Here is a tiny trained network, its code and every weight. The questions are about switching its units off for an input and a class, where a switched-off unit gives its printed mean instead of its output.

import numpy as np


def w(rows, s, z=0):
    codes = np.array(rows[::2]) - 128.0
    scale = np.full(codes.shape[1], s)
    scale[-1] = z or s
    return codes * scale


def f(y):
    return np.maximum(y, 0)


def log_softmax(a):
    a = a - a.max(-1, keepdims=True)
    return a - np.log(np.exp(a).sum(-1, keepdims=True))


def net(x, mask):
    res = np.array(x, float).reshape(1, 6) / 4 @ E
    y = f(res @ A[0][:, :-1].T + A[0][:, -1])
    res = res + np.where(mask, y, B[0][:, -1]) @ B[0][:, :-1]
    return log_softmax(res[-1] @ U[:, :-1].T + U[:, -1])


A, B = {}, {}
E = w([
[179,82,230,175,30],'x0',
[124,126,128,133,128],'x1',
[66,78,49,63,5],'x2',
[129,131,129,127,131],'x3',
[186,255,63,179,37],'x4',
[35,211,221,67,105],'x5',
],0.0065)
A[0] = w([
[81,154,53,92,192,77],'n1',
[99,159,69,77,206,102],'n2',
[150,102,181,142,85,61],'n3',
[77,36,159,107,169,63],'n4',
[97,2,175,78,174,17],'n5',
[162,122,126,182,155,91],'n6',
[103,163,66,107,157,53],'n7',
[171,174,210,170,229,59],'n8',
[156,219,85,176,57,28],'n9',
[153,92,194,147,68,11],'n10',
[63,64,57,46,7,52],'n11',
[106,186,190,109,143,114],'n12',
[92,170,62,97,200,76],'n13',
[94,184,179,116,134,71],'n14',
[82,192,196,91,115,99],'n15',
[104,159,70,71,197,97],'n16',
[136,177,95,150,65,64],'n17',
[68,182,204,61,88,1],'n18',
[66,190,180,78,113,56],'n19',
[99,156,69,105,168,71],'n20',
[77,107,105,69,58,56],'n21',
[170,72,71,193,142,44],'n22',
[73,180,172,89,104,70],'n23',
],0.0077,0.0024)
B[0] = w([
[163,111,180,156,66,200],'n1',
[152,114,185,154,64,203],'n2',
[141,112,183,148,62,166],'n3',
[194,201,155,40,162,206],'n4',
[207,216,153,36,198,223],'n5',
[109,115,99,126,165,162],'n6',
[184,133,187,148,81,172],'n7',
[5,170,108,222,175,230],'n8',
[205,215,138,12,188,213],'n9',
[156,116,204,159,47,173],'n10',
[50,193,147,254,242,253],'n11',
[135,72,50,143,139,193],'n12',
[167,110,186,158,58,198],'n13',
[159,75,60,149,146,179],'n14',
[183,64,55,119,128,202],'n15',
[150,111,192,157,71,198],'n16',
[171,188,148,85,163,182],'n17',
[198,80,91,134,140,199],'n18',
[179,80,87,136,143,195],'n19',
[160,122,184,147,75,176],'n20',
[88,144,118,203,200,193],'n21',
[192,70,67,116,131,182],'n22',
[189,77,71,136,146,186],'n23',
],0.0065,0.0064)
U = w([
[165,224,145,19,181,48],'0',
[57,156,113,224,191,99],'1',
[143,93,219,151,27,64],'2',
[163,30,2,118,148,58],'3',
[110,131,118,107,131,255],'4',
[105,130,116,102,128,249],'5',
],0.0096,0.006)

Each question gives the input, the list of numbers given to net, and the class t.
The units are the neurons (one row each of A and B). Each row of codes is followed by its name. A weight is (code - 128) times the scale printed after its matrix; where a second scale follows, it is the last column's (A, B and U).
mask holds one flag per neuron, in row order. A switched-off neuron (its flag False) gives its mean, the last column of its row in B, instead of its output. The means were averaged over made-up inputs and are rounded, as every weight is.
A unit's drop is (log p(t) with every unit on - log p(t) with that unit switched off) / (log p(t) with every unit on - log p(t) with every unit switched off).
The circuit of an input: a set's keep is (log p(t) with only the set's units on - log p(t) with every unit switched off) / (log p(t) with every unit on - log p(t) with every unit switched off). Starting from the 12 units with the biggest drops (on a tie, the unit counted first), units are removed one at a time, each time the one whose removal leaves the highest keep (on an exact tie, the one counted first), for as long as the keep stays at least 0.8.
circuit, biggest first: the units of the circuit, biggest drop first
unit that matters most: the unit with the biggest drop
k most important neurons: the k neurons with the biggest drops, biggest first
drop when u is switched off: that unit's drop, to one decimal
input [0,5,3,4,-5,-5], class 0: circuit, biggest first : n5, n4
input [4,-8,8,2,-2,1], class 1: circuit, biggest first : n11
input [6,-2,8,2,-6,0], class 1: 2 most important neurons : n11, n21
input [-5,-3,5,6,8,-3], class 0: 2 most important neurons : n9, n17
input [1,-6,6,1,-3,-1], class 1: 3 most important neurons : n11, n21, n9
input [3,1,-7,3,2,6], class 1: 2 most important neurons : n8, n22
input [-7,-5,7,2,-7,-5], class 0: 2 most important neurons : n5, n4
input [-1,5,8,-4,-7,4], class 1: 4 most important neurons : n11, n21, n9, n17
input [8,7,-8,5,5,-3], class 1: 2 most important neurons : n8, n6
input [5,-6,-8,-2,5,5], class 1: 3 most important neurons : n8, n5, n4
input [-5,3,-4,-2,-7,-2], class 0: 2 most important neurons : n5, n4
input [-3,7,-2,-6,8,-7], class 0: 2 most important neurons : n9, n17
input [-7,4,3,5,2,-4], class 2: drop when n15 is switched off : 0.0
input [-5,-5,2,0,-2,3], class 2: drop when n13 is switched off : 0.1
input [6,7,-4,-2,8,-3], class 0: unit that matters most : n9
input [5,8,0,0,-8,7], class 0: drop when n5 is switched off : 1.2
